[[ 21  -6  21]
 [ 13 -37  13]
 [ 14  -5  14]
 [ 10 -39  10]
 [ 39 -17  39]]
->
[[ 21  -6]
 [ 13 -37]
 [ 14  -5]]

[[-27 -37  20 -27]
 [-27   2  33 -17]
 [ 17 -11  20 -25]
 [ 45  29   5 -22]
 [-12  21  24 -10]]
->
[[-27 -37]
 [-27   2]
 [ 17 -11]]

[[-17  -1  -8]
 [ 43  -6  -5]
 [-23  15   1]
 [ 11 -29  13]
 [  0 -12  -1]]
->
[[-17  -1]
 [ 43  -6]
 [-23  15]]

[[  2  -7]
 [-37 -32]
 [  2 -21]
 [ 17  38]
 [  6 -44]]
->
[[  2  -7]
 [-37 -32]
 [  2 -21]]

[[-34 -48 -18]
 [ 10 -40  22]
 [ 11 -11  -1]
 [ -7 -43  16]
 [ -3 -14   5]]
->
[[-34 -48]
 [ 10 -40]
 [ 11 -11]]

[[-12  34  -6]
 [  6  16  36]
 [ 19 -28  -8]
 [ 48  -4  22]
 [-15  -4 -12]]
->
[[-12  34]
 [  6  16]
 [ 19 -28]]
---
[[  6  -3  -3  15]
 [ 42 -31  10   3]]
->
[[  6  -3]
 [ 42 -31]]

[[ -8  -2   3   0]
 [ 38  35 -30   0]
 [-47 -27 -19   0]]
->
[[-8 -2]
 [38 35]]

[[-10  22  24 -51  -5]
 [-29  11 -20   3  35]
 [ 23 -11 -45  -3  13]
 [-11 -26  -3 -17  44]]
->
[[-10  22]
 [-29  11]]

[[ 44 -12 -24]
 [ 40 -10 -23]
 [-27  44   1]
 [ 40 -17 -22]]
->
[[ 44 -12]
 [ 40 -10]]

[[ 34  44  17  -3  11]
 [ 36  42  14  12  17]
 [ 16   6  12 -19  -4]
 [ -1 -25  -2 -31 -32]
 [-13 -23 -23 -11 -25]]
->
[[34 44]
 [36 42]]

[[-50 -32 -14]
 [-29  -1 -18]]
->
[[-50 -32]
 [-29  -1]]
---
[[ 15  27   3 -49 -12  21 -33   4 -13  10 -22   5 -21  24]
 [ 12  21   2 -46 -14  15 -31   3 -13   8 -21   3 -22  19]
 [-22  10  37   2 -21   0   4 -10  38 -16   4   2 -11  11]
 [  9  29  -9   2  24  32  -6 -10 -23 -11 -12 -22  26  29]
 [-26  12  42   3 -24   0   4 -12  43 -19   4   2 -13  12]
 [  7  18  21 -35 -20   4 -21   0   0  -2 -20   2 -14  22]]
->
[[ 12  21   2 -46 -14  15 -31   3 -13   8 -21   3 -22  19]
 [  9  29  -9   2  24  32  -6 -10 -23 -11 -12 -22  26  29]
 [  7  18  21 -35 -20   4 -21   0   0  -2 -20   2 -14  22]]

[[-23 -14 -30  -3  23  18 -17  15]
 [ -3  23   2   2  -4 -20 -16  40]
 [-17  -1 -21  -2  12  -2 -26  38]
 [-21  -8 -27  -3  19   9 -23  29]
 [-12 -44 -25  -6  19  33   1 -32]
 [-21 -20 -29  -4  22  22 -13   6]
 [ 23  27  35   5 -24 -22  20 -11]
 [ 21  29  30   5 -23 -28   9   7]
 [  2 -28  -5  -3   5  19  12 -36]]
->
[[ -3  23   2   2  -4 -20 -16  40]
 [-21  -8 -27  -3  19   9 -23  29]
 [-21 -20 -29  -4  22  22 -13   6]
 [ 21  29  30   5 -23 -28   9   7]]

[[  1  -9   0 -15   6   1   0   3  -7  -4  10   0   5]
 [  6  -2   3  -1   1   0   0   0   0  -1   1   0   1]
 [ -1  -3  -1  -3   1   0   0   1  -1  -1   3  -1   1]
 [-17 -14  -2  -6  -2   6   4  -2   3  -3   6   0  -7]
 [  3 -11   0  -9   1  -2   2   2   2  -2   5  -7  -3]
 [ -6 -12   3  -9   0  -2   6   2   5  -2   3 -11  -7]
 [-37  -9   3 -14   6   1   0   3  -7  -4  10  -1   4]]
->
[[  6  -2   3  -1   1   0   0   0   0  -1   1   0   1]
 [-17 -14  -2  -6  -2   6   4  -2   3  -3   6   0  -7]
 [ -6 -12   3  -9   0  -2   6   2   5  -2   3 -11  -7]]

[[ -7  13 -32  10 -41 -13   6   7  -4  21  -8  11]
 [ -5   7   4   6  -3   4  -9  -2  -2  -4   3  -1]
 [  8  -9 -13  -9  -3 -11  17   5   3  12  -7   4]
 [-17  26 -12  23 -36   3 -20  -1  -8   3   2   3]
 [ -4   8 -10   7 -17  -3  -1   1  -2   6  -2   3]
 [  9 -15  17 -12  29   4   4  -3   4  -9   2  -5]
 [-17  22  11  21 -13  14 -28  -7  -6 -13   9  -4]
 [  5  -5 -15  -5  -9 -10  13   5   1  13  -6   5]]
->
[[ -5   7   4   6  -3   4  -9  -2  -2  -4   3  -1]
 [-17  26 -12  23 -36   3 -20  -1  -8   3   2   3]
 [  9 -15  17 -12  29   4   4  -3   4  -9   2  -5]
 [  5  -5 -15  -5  -9 -10  13   5   1  13  -6   5]]

[[-21  18  13  11  -1 -18   5   5   0  16  -2 -26  12  50   7]
 [-13  20  -7  14  15 -19  20   6   1  11  -6 -17   5  50 -13]]
->
[[-13  20  -7  14  15 -19  20   6   1  11  -6 -17   5  50 -13]]

[[ 24  24  19  19 -21 -22 -25  24   0]
 [ 30  27  25  25 -29 -28 -32  28   4]
 [ 29  26  26  26 -29 -29 -33  27   7]
 [-33 -30 -26 -27  31  31  34 -31  -3]
 [-35 -32 -30 -30  34  34  38 -33  -6]
 [-37 -33 -32 -32  36  36  41 -35  -7]
 [ 35  33  29  29 -34 -33 -37  34   3]]
->
[[ 30  27  25  25 -29 -28 -32  28   4]
 [-33 -30 -26 -27  31  31  34 -31  -3]
 [-37 -33 -32 -32  36  36  41 -35  -7]]
